Here is a tiny trained network, its code and every weight. The questions are about switching its units off for an input and a target symbol, where a switched-off unit gives its printed mean instead of its output.

import numpy as np


def w(rows, s, z=0):
    codes = np.array(rows[::2]) - 128.0
    scale = np.full(codes.shape[1], s)
    scale[-1] = z or s
    return codes * scale


def norm(h):
    return h / np.sqrt((h * h).mean(-1, keepdims=True) + 1e-5)


def f(y):
    return y / 2 * (1 + np.tanh(0.7978845608 * (y + 0.044715 * y**3)))


def softmax(a):
    e = np.exp(a - a.max(-1, keepdims=True))
    return e / e.sum(-1, keepdims=True)


def log_softmax(a):
    a = a - a.max(-1, keepdims=True)
    return a - np.log(np.exp(a).sum(-1, keepdims=True))


def net(x, mask):
    ids = ['ΓΘδμπτ'.index(c) for c in x.split()]
    T = len(ids)
    res = E[ids] + P[:T]
    r = norm(res)
    for j in range(2):
        rows = slice(4 * j, 4 * j + 4)
        q, k, v = (r @ M[0][rows].T for M in (Q, K, V))
        z = softmax(np.where(np.tri(T) > 0, q @ k.T / 4**0.5, -1e9)) @ v
        o = O[0][rows]
        res = res + np.where(mask[j], z, o[:, -1]) @ o[:, :-1]
    y = f(norm(res) @ A[0][:, :-1].T + A[0][:, -1])
    res = res + np.where(mask[2:10], y, B[0][:, -1]) @ B[0][:, :-1]
    return log_softmax(norm(res)[-1] @ U[:, :-1].T + U[:, -1])


Q, K, V, O, A, B = {}, {}, {}, {}, {}, {}
E = w([
[93,105,148,76,47,149,111,177,93,161],'Γ',
[150,165,119,148,134,62,3,158,132,122],'Θ',
[123,126,193,126,90,78,154,79,60,171],'δ',
[113,153,168,99,146,171,47,131,99,54],'μ',
[113,171,193,38,136,173,127,118,140,120],'π',
[124,96,76,64,126,161,94,89,113,136],'τ',
],0.019)
P = w([
[185,122,135,224,242,190,218,198,130,148],'0',
[190,175,132,150,146,132,154,191,74,201],'1',
[224,169,145,121,142,142,129,162,107,160],'2',
[197,165,145,128,130,163,116,157,124,163],'3',
[220,135,160,111,109,108,102,98,126,137],'4',
[161,162,132,108,77,131,97,129,131,147],'5',
[178,131,163,99,86,113,64,104,173,130],'6',
[109,149,141,118,69,142,77,126,177,161],'7',
[105,116,171,158,72,172,71,114,219,161],'8',
[85,123,179,174,58,158,87,100,234,137],'9',
[26,141,162,223,36,182,110,102,241,154],'10',
[41,137,169,219,1,125,128,7,241,113],'11',
],0.0078)
Q[0] = w([
[98,119,169,211,66,90,165,122,146,59],'head 0',
[83,212,235,143,2,146,16,120,88,132],'head 0',
[146,96,220,122,145,150,112,137,134,109],'head 0',
[176,111,15,185,151,156,213,207,70,106],'head 0',
[215,135,88,170,131,98,70,143,65,149],'head 1',
[84,189,137,100,146,151,204,175,34,142],'head 1',
[149,84,105,169,167,89,165,110,156,131],'head 1',
[130,121,190,76,90,138,23,75,88,199],'head 1',
],0.0088)
K[0] = w([
[65,113,214,174,114,133,102,114,121,85],'head 0',
[2,181,116,107,94,147,69,10,233,90],'head 0',
[49,107,135,85,80,144,117,61,206,200],'head 0',
[137,142,140,133,184,130,205,198,15,99],'head 0',
[114,100,163,94,55,116,95,31,140,112],'head 1',
[194,108,127,65,112,101,70,127,135,118],'head 1',
[79,162,89,131,162,251,170,153,55,111],'head 1',
[58,152,149,159,81,118,51,102,221,123],'head 1',
],0.0082)
V[0] = w([
[29,160,181,111,143,164,124,71,103,60],'head 0',
[145,17,87,101,175,140,155,134,73,160],'head 0',
[145,147,154,92,46,120,164,110,237,154],'head 0',
[153,87,122,217,172,97,111,142,152,96],'head 0',
[110,126,169,94,132,253,179,68,129,149],'head 1',
[122,93,135,125,112,216,114,103,53,80],'head 1',
[73,149,233,139,78,108,160,160,189,51],'head 1',
[129,177,98,182,196,100,77,32,99,47],'head 1',
],0.0076)
O[0] = w([
[201,169,124,119,176,58,120,144,181,187,126],'head 0',
[188,211,124,202,74,79,144,149,136,116,200],'head 0',
[71,139,102,116,201,131,103,53,53,108,118],'head 0',
[235,102,88,114,119,129,83,159,85,94,3],'head 0',
[162,207,107,95,159,103,115,178,121,149,2],'head 1',
[92,130,54,83,96,158,113,213,93,56,113],'head 1',
[175,90,161,134,1,108,102,179,167,107,50],'head 1',
[164,141,138,168,211,130,98,114,189,92,195],'head 1',
],0.0092,0.0066)
A[0] = w([
[96,81,169,138,59,62,141,136,48,204,3],'neuron 0',
[151,64,166,148,117,132,85,103,141,129,74],'neuron 1',
[123,133,215,93,172,184,170,138,121,135,135],'neuron 2',
[93,19,158,177,156,99,153,98,162,126,25],'neuron 3',
[119,113,193,90,88,195,165,120,155,113,46],'neuron 4',
[122,86,46,93,248,159,169,86,75,146,181],'neuron 5',
[140,230,160,133,111,125,147,107,147,162,187],'neuron 6',
[72,85,120,129,102,173,142,73,158,98,229],'neuron 7',
],0.011,0.0018)
B[0] = w([
[84,128,91,198,161,118,7,120,180,130,153],'neuron 0',
[90,151,103,99,107,120,212,79,149,167,203],'neuron 1',
[174,102,48,103,65,127,90,187,173,175,159],'neuron 2',
[104,174,119,23,132,98,162,254,89,69,231],'neuron 3',
[124,206,73,84,147,127,61,56,77,147,165],'neuron 4',
[91,199,153,138,242,16,34,99,98,198,178],'neuron 5',
[148,15,193,152,168,91,79,84,194,117,193],'neuron 6',
[214,55,166,209,120,194,127,96,124,98,246],'neuron 7',
],0.0082,0.011)
U = w([
[182,129,116,36,113,127,172,87,238,224,7],'Γ',
[213,90,200,251,120,129,116,20,163,186,151],'Θ',
[64,125,148,90,110,107,254,72,112,65,101],'δ',
[29,234,141,115,234,118,124,61,116,125,136],'μ',
[67,114,120,143,37,152,122,115,45,174,164],'π',
[146,58,53,137,176,163,87,180,163,2,192],'τ',
],0.0063,0.0017)

Each question gives the input, a string of symbols that net reads in full, and the target symbol t.
The units are the heads (4 rows each of Q, K, V and O) and the neurons (one row each of A and B). Each row of codes is followed by its name. A weight is (code - 128) times the scale printed after its matrix; where a second scale follows, it is the last column's (O, A, B and U).
mask holds one flag per unit, heads first, then neurons. A switched-off unit (its flag False) gives its mean, the last column of its rows in O or B, instead of its output. The means were averaged over made-up inputs and are rounded, as every weight is.
A unit's drop is (log p(t) with every unit on - log p(t) with that unit switched off) / (log p(t) with every unit on - log p(t) with every unit switched off).
The circuit of an input: a set's keep is (log p(t) with only the set's units on - log p(t) with every unit switched off) / (log p(t) with every unit on - log p(t) with every unit switched off). Starting from all 10 units, units are removed one at a time, each time the one whose removal leaves the highest keep (on an exact tie, the one counted first), for as long as the keep stays at least 0.8.
units of the circuit, in order: the units of the circuit, biggest drop first
unit that matters most: the unit with the biggest drop
k most important neurons: the k neurons with the biggest drops, biggest first
heads that matter: for each layer, one digit per head in row order, 1 if its drop is at least 0.15 and else 0, layers parted by /
input μ Θ μ μ Θ Θ δ δ, target π: 3 most important neurons -> neuron 3; neuron 6; neuron 2
input τ Γ Θ τ μ, target Θ: heads that matter -> 10
input τ τ τ τ Γ τ μ Θ δ μ δ, target Γ: 2 most important neurons -> neuron 3; neuron 5
input π π Θ τ μ Γ μ τ, target Θ: heads that matter -> 00
input μ τ Γ τ π Θ τ τ Θ τ, target δ: heads that matter -> 01
input Θ π Θ τ Θ τ Γ Γ, target Θ: unit that matters most -> neuron 7
input τ δ Θ μ μ, target Γ: units of the circuit, in order -> head 0; neuron 2; neuron 7
input τ τ μ τ μ τ, target τ: heads that matter -> 11
input δ τ Θ τ τ μ π, target Θ: heads that matter -> 00
input τ τ μ Θ Θ, target δ: heads that matter -> 11
input Θ τ Γ τ τ δ Θ τ Θ π Γ, target μ: heads that matter -> 10
input τ τ π τ, target Γ: 4 most important neurons -> neuron 7; neuron 6; neuron 3; neuron 5
input μ π Θ Θ, target δ: 2 most important neurons -> neuron 1; neuron 5
input Θ Θ δ τ δ τ τ Γ Θ Θ μ Θ, target Γ: units of the circuit, in order -> head 0; head 1; neuron 1; neuron 7
input τ τ τ Γ τ, target π: units of the circuit, in order -> head 1; head 0
input Θ Θ τ τ Θ Θ τ, target δ: units of the circuit, in order -> head 1; neuron 3; neuron 0
input τ τ τ τ τ μ Θ Θ δ, target π: units of the circuit, in order -> head 0; neuron 6
input δ μ Θ, target Γ: heads that matter -> 10
input τ δ Θ τ, target Θ: units of the circuit, in order -> head 0
input μ μ Θ Θ Θ, target τ: heads that matter -> 11
input τ τ τ δ τ μ τ μ τ, target τ: heads that matter -> 01
input Θ τ δ Θ μ μ Θ τ τ π, target Θ: most important neuron -> neuron 7
input τ Γ μ τ τ π τ τ τ, target μ: heads that matter -> 01
input τ τ δ Θ Γ Θ, target π: 2 most important neurons -> neuron 6; neuron 1
input τ Γ τ μ τ μ τ Θ δ μ Γ, target Γ: heads that matter -> 10
